Below are the code and all the weights of a small trained network. Each question names an input and a target symbol and asks about switching units off, where a switched-off unit gives its printed mean instead of its output.

import numpy as np


def w(rows, s, z=0):
    codes = np.array(rows[::2]) - 128.0
    scale = np.full(codes.shape[1], s)
    scale[-1] = z or s
    return codes * scale


def f(y):
    return y / 2 * (1 + np.tanh(0.7978845608 * (y + 0.044715 * y**3)))


def softmax(a):
    e = np.exp(a - a.max(-1, keepdims=True))
    return e / e.sum(-1, keepdims=True)


def log_softmax(a):
    a = a - a.max(-1, keepdims=True)
    return a - np.log(np.exp(a).sum(-1, keepdims=True))


def net(x, mask):
    ids = ['ΔΘΠηλμσψ'.index(c) for c in x.split()]
    T = len(ids)
    res = E[ids] + P[:T]
    u = 0
    for l in range(2):
        q, k, v = (res @ M[l].T for M in (Q, K, V))
        z = softmax(np.where(np.tri(T) > 0, q @ k.T / 4**0.5, -1e9)) @ v
        res = res + np.where(mask[u], z, O[l][:, -1]) @ O[l][:, :-1]
        u += 1
        y = f(res @ A[l][:, :-1].T + A[l][:, -1])
        res = res + np.where(mask[u : u + 4], y, B[l][:, -1]) @ B[l][:, :-1]
        u += 4
    return log_softmax(res[-1] @ U[:, :-1].T + U[:, -1])


Q, K, V, O, A, B = {}, {}, {}, {}, {}, {}
E = w([
[144,143,85,43,112,110,49],'Δ',
[177,203,115,134,130,165,108],'Θ',
[112,91,88,35,73,135,116],'Π',
[67,152,66,143,40,221,87],'η',
[163,178,138,107,160,26,232],'λ',
[154,107,15,177,124,41,17],'μ',
[222,194,94,137,40,181,181],'σ',
[2,92,39,239,203,67,197],'ψ',
],0.006)
P = w([
[110,71,167,65,220,116,151],'0',
[58,64,155,129,10,152,157],'1',
[94,65,157,191,25,77,213],'2',
[200,211,179,210,226,79,82],'3',
[177,142,36,159,197,135,145],'4',
[60,101,2,97,45,92,190],'5',
[109,194,44,126,99,118,113],'6',
[180,246,16,182,230,130,48],'7',
[93,207,93,137,163,127,51],'8',
[39,199,57,68,61,108,46],'9',
],0.0054)
Q[0] = w([
[207,62,242,124,96,174,210],'L0H0',
[218,104,140,157,253,142,74],'L0H0',
[163,80,209,167,239,222,83],'L0H0',
[100,60,240,201,83,137,228],'L0H0',
],0.0059)
K[0] = w([
[115,29,231,121,157,88,153],'L0H0',
[66,106,158,191,34,168,254],'L0H0',
[48,6,212,164,15,207,174],'L0H0',
[157,37,245,40,158,186,66],'L0H0',
],0.0057)
V[0] = w([
[210,41,146,43,46,70,28],'L0H0',
[24,77,50,145,68,214,192],'L0H0',
[215,216,36,123,221,11,1],'L0H0',
[133,22,250,3,191,56,174],'L0H0',
],0.0052)
O[0] = w([
[146,22,76,200,101,54,36,54],'L0H0',
[127,139,94,9,122,130,165,212],'L0H0',
[145,223,167,244,35,68,52,210],'L0H0',
[186,1,191,150,145,170,74,4],'L0H0',
],0.0058,0.0019)
A[0] = w([
[126,70,28,67,97,173,2,161],'L0N0',
[167,23,246,129,211,53,153,190],'L0N1',
[235,227,154,115,109,235,147,252],'L0N2',
[164,18,129,5,131,99,215,157],'L0N3',
],0.0043,0.0029)
B[0] = w([
[89,1,127,84,149,213,71,180],'L0N0',
[169,38,138,90,163,76,133,127],'L0N1',
[229,208,148,29,93,135,117,255],'L0N2',
[70,92,148,56,105,91,217,143],'L0N3',
],0.0056,0.0026)
Q[1] = w([
[39,172,181,95,33,3,68],'L1H0',
[123,216,25,52,82,135,88],'L1H0',
[87,16,98,160,37,138,181],'L1H0',
[83,145,53,64,14,60,156],'L1H0',
],0.0059)
K[1] = w([
[186,255,117,96,175,185,63],'L1H0',
[90,208,61,167,107,68,182],'L1H0',
[182,109,230,152,249,80,134],'L1H0',
[143,222,74,164,210,67,133],'L1H0',
],0.0058)
V[1] = w([
[3,63,32,140,68,227,24],'L1H0',
[222,240,158,161,16,229,147],'L1H0',
[219,144,128,71,54,246,25],'L1H0',
[53,136,80,216,210,2,119],'L1H0',
],0.0055)
O[1] = w([
[20,82,28,30,49,18,88,87],'L1H0',
[161,88,54,123,119,222,229,151],'L1H0',
[163,27,3,178,37,176,107,2],'L1H0',
[36,246,208,168,150,45,162,131],'L1H0',
],0.0061,0.00037)
A[1] = w([
[144,92,182,129,116,233,109,254],'L1N0',
[237,188,194,1,97,158,153,42],'L1N1',
[189,197,162,8,43,171,154,108],'L1N2',
[223,15,47,104,70,197,38,196],'L1N3',
],0.005,0.0039)
B[1] = w([
[171,255,217,110,164,203,188,185],'L1N0',
[23,92,60,204,170,74,132,169],'L1N1',
[56,119,143,159,172,28,171,219],'L1N2',
[210,13,66,139,146,177,151,255],'L1N3',
],0.0052,0.0041)
U = w([
[122,70,124,120,142,97,62,39],'Δ',
[176,166,206,203,168,204,70,140],'Θ',
[66,71,29,27,145,83,208,18],'Π',
[90,57,67,97,169,219,173,77],'η',
[148,207,221,29,117,126,148,222],'λ',
[188,107,113,231,41,51,26,155],'μ',
[237,85,104,213,108,150,221,99],'σ',
[2,161,140,165,137,70,128,253],'ψ',
],0.0055,0.0024)

Each question gives the input, a string of symbols that net reads in full, and the target symbol t.
The units are the heads (4 rows each of Q, K, V and O) and the neurons (one row each of A and B). Each row of codes is followed by its name. A weight is (code - 128) times the scale printed after its matrix; where a second scale follows, it is the last column's (O, A, B and U).
mask holds one flag per unit, layer by layer, with each layer's heads first. A switched-off unit (its flag False) gives its mean, the last column of its rows in O or B, instead of its output. The means were averaged over made-up inputs and are rounded, as every weight is.
A unit's drop is (log p(t) with every unit on - log p(t) with that unit switched off) / (log p(t) with every unit on - log p(t) with every unit switched off).
The circuit of an input: a set's keep is (log p(t) with only the set's units on - log p(t) with every unit switched off) / (log p(t) with every unit on - log p(t) with every unit switched off). Starting from all 10 units, units are removed one at a time, each time the one whose removal leaves the highest keep (on an exact tie, the one counted first), for as long as the keep stays at least 0.8.
circuit, biggest first: the units of the circuit, biggest drop first
unit that matters most: the unit with the biggest drop
top k neurons: the k neurons with the biggest drops, biggest first
k most important neurons of layer l: the k neurons of layer l with the biggest drops, biggest first
drop when u is switched off: that unit's drop, to one decimal
input ψ η Δ η Π η Θ Δ, target Π: circuit, biggest first : L1H0, L0H0
input λ ψ ψ ψ Δ, target ψ: top 2 neurons : L1N1, L0N2
input λ η η, target Θ: circuit, biggest first : L1H0, L0H0, L0N1, L1N0
input η σ μ σ η Π, target σ: circuit, biggest first : L1H0, L0N2, L1N3
input σ σ Δ Θ, target σ: circuit, biggest first : L1H0
input Π η σ Θ, target Π: circuit, biggest first : L0H0, L1H0
input σ λ λ Δ λ η η σ Θ η, target σ: circuit, biggest first : L1H0, L0N2, L0H0, L1N3
input ψ μ Π ψ η μ, target ψ: top 3 neurons : L0N2, L1N3, L0N0
input σ η Δ, target η: circuit, biggest first : L1H0, L0H0, L1N3
input Δ μ λ, target μ: circuit, biggest first : L0H0, L1H0
input η Δ Δ, target Π: top 2 neurons : L0N3, L0N0
input ψ λ η μ ψ η, target ψ: circuit, biggest first : L1H0, L0N2
input η σ Θ Π σ η η, target η: circuit, biggest first : L1H0, L1N3
input ψ ψ μ η Π Θ λ σ λ, target σ: circuit, biggest first : L1H0, L0H0, L0N2
input λ Θ σ λ, target σ: circuit, biggest first : L1H0
input σ Π Π η ψ ψ ψ η, target ψ: 2 most important neurons of layer 1 : L1N2, L1N1
input ψ σ ψ λ σ, target ψ: 2 most important neurons of layer 0 : L0N2, L0N3
input Δ η λ, target μ: 2 most important neurons of layer 1 : L1N0, L1N2
input Θ ψ Δ η μ ψ Θ, target ψ: drop when L1N2 is switched off : 0.2
input Δ Π σ, target μ: drop when L1N1 is switched off : 0.0
input λ η Θ η Θ Θ σ, target σ: drop when L0N2 is switched off : 0.2
input η Π Π, target Π: unit that matters most : L0H0
input ψ σ Δ η η λ σ σ η Π, target η: 2 most important neurons of layer 0 : L0N2, L0N0
